Below are the code and all the weights of a small trained network. Each question names an input and a class and asks about switching units off, where a switched-off unit gives its printed mean instead of its output.

import numpy as np


def w(rows, s, z=0):
    codes = np.array(rows[::2]) - 128.0
    scale = np.full(codes.shape[1], s)
    scale[-1] = z or s
    return codes * scale


def f(y):
    return np.maximum(y, 0)


def log_softmax(a):
    a = a - a.max(-1, keepdims=True)
    return a - np.log(np.exp(a).sum(-1, keepdims=True))


def net(x, mask):
    res = np.array(x, float).reshape(1, 4) / 4 @ E
    y = f(res @ A[0][:, :-1].T + A[0][:, -1])
    res = res + np.where(mask, y, B[0][:, -1]) @ B[0][:, :-1]
    return log_softmax(res[-1] @ U[:, :-1].T + U[:, -1])


A, B = {}, {}
E = w([
[182,170,133,172,120,78,76,56,248],'x0',
[138,36,77,219,74,35,112,124,93],'x1',
[73,182,118,69,61,134,44,113,114],'x2',
[210,170,65,129,103,224,110,133,86],'x3',
],0.012)
A[0] = w([
[69,113,103,108,11,130,92,85,115,201],'N0',
[69,202,133,57,99,144,65,117,121,187],'N1',
[137,103,104,179,56,102,141,206,79,139],'N2',
[134,167,175,44,209,185,133,159,141,84],'N3',
[9,117,239,111,168,93,145,87,151,103],'N4',
[216,92,167,149,212,148,203,183,151,90],'N5',
[116,177,175,65,185,188,135,143,165,3],'N6',
[70,101,136,44,152,176,169,166,44,52],'N7',
[162,172,165,133,153,125,125,46,169,54],'N8',
[84,181,111,85,106,106,87,124,108,18],'N9',
[189,165,142,121,75,107,109,76,200,101],'N10',
[195,185,58,127,122,225,125,104,100,100],'N11',
],0.011,0.0032)
B[0] = w([
[197,124,170,174,140,99,203,91,83,221],'N0',
[110,143,109,174,153,120,239,85,148,243],'N1',
[198,55,178,126,82,65,144,188,117,208],'N2',
[202,81,126,169,195,85,83,162,172,239],'N3',
[101,192,1,155,37,77,108,175,97,248],'N4',
[102,216,193,183,72,132,217,66,48,218],'N5',
[242,66,151,145,200,12,79,111,115,223],'N6',
[54,100,206,66,45,171,130,162,210,252],'N7',
[66,60,159,59,27,170,155,135,107,192],'N8',
[118,184,194,138,167,156,109,15,103,185],'N9',
[48,68,193,73,84,102,115,142,198,212],'N10',
[74,150,31,105,57,73,143,181,57,239],'N11',
],0.009,0.015)
U = w([
[82,76,195,70,73,179,118,162,177,88],'0',
[207,60,128,161,155,96,106,149,137,166],'1',
[129,193,169,163,132,155,199,77,103,94],'2',
[107,176,10,119,78,121,108,187,113,117],'3',
[134,120,116,130,113,147,148,144,144,254],'4',
[122,146,111,129,148,156,70,134,100,86],'5',
],0.014,0.0074)

Each question gives the input, the list of numbers given to net, and the class t.
The units are the neurons (one row each of A and B). Each row of codes is followed by its name. A weight is (code - 128) times the scale printed after its matrix; where a second scale follows, it is the last column's (A, B and U).
mask holds one flag per neuron, in row order. A switched-off neuron (its flag False) gives its mean, the last column of its row in B, instead of its output. The means were averaged over made-up inputs and are rounded, as every weight is.
A unit's drop is (log p(t) with every unit on - log p(t) with that unit switched off) / (log p(t) with every unit on - log p(t) with every unit switched off).
The circuit of an input: a set's keep is (log p(t) with only the set's units on - log p(t) with every unit switched off) / (log p(t) with every unit on - log p(t) with every unit switched off). Starting from all 12 units, units are removed one at a time, each time the one whose removal leaves the highest keep (on an exact tie, the one counted first), for as long as the keep stays at least 0.8.
circuit, biggest first: the units of the circuit, biggest drop first
most important unit: the unit with the biggest drop
k most important neurons: the k neurons with the biggest drops, biggest first
drop when u is switched off: that unit's drop, to one decimal
input [0,-2,-6,8], class 3: circuit, biggest first	[N11]
input [3,-5,-1,3], class 1: 2 most important neurons	[N6 N7]
input [-4,1,-4,2], class 0: 2 most important neurons	[N1 N0]
input [-5,-5,-2,5], class 0: 3 most important neurons	[N7 N4 N0]
input [2,8,6,-2], class 1: 2 most important neurons	[N5 N2]
input [-5,8,4,7], class 1: 2 most important neurons	[N2 N4]
input [7,-6,0,-2], class 0: 3 most important neurons	[N8 N10 N0]
input [7,-7,-6,6], class 0: 3 most important neurons	[N8 N10 N4]
input [-7,-8,-3,1], class 1: 2 most important neurons	[N6 N3]
input [-1,5,-5,6], class 3: 3 most important neurons	[N6 N3 N11]
input [7,-6,1,8], class 3: 2 most important neurons	[N11 N7]
input [0,1,6,5], class 2: 2 most important neurons	[N4 N0]
input [-2,6,-3,-8], class 3: 2 most important neurons	[N4 N6]
input [1,7,2,-8], class 3: most important unit	N4
input [0,0,-6,-4], class 2: 2 most important neurons	[N5 N11]
input [-4,-1,-6,3], class 2: 2 most important neurons	[N5 N10]
input [3,5,-6,-5], class 2: drop when N3 is switched off	0.5
input [-8,6,-4,5], class 0: drop when N7 is switched off	0.3
input [-4,-1,-7,-1], class 2: drop when N5 is switched off	3.8
input [7,5,-6,7], class 0: drop when N8 is switched off	0.1
input [-6,-8,-4,-3], class 1: most important unit	N6
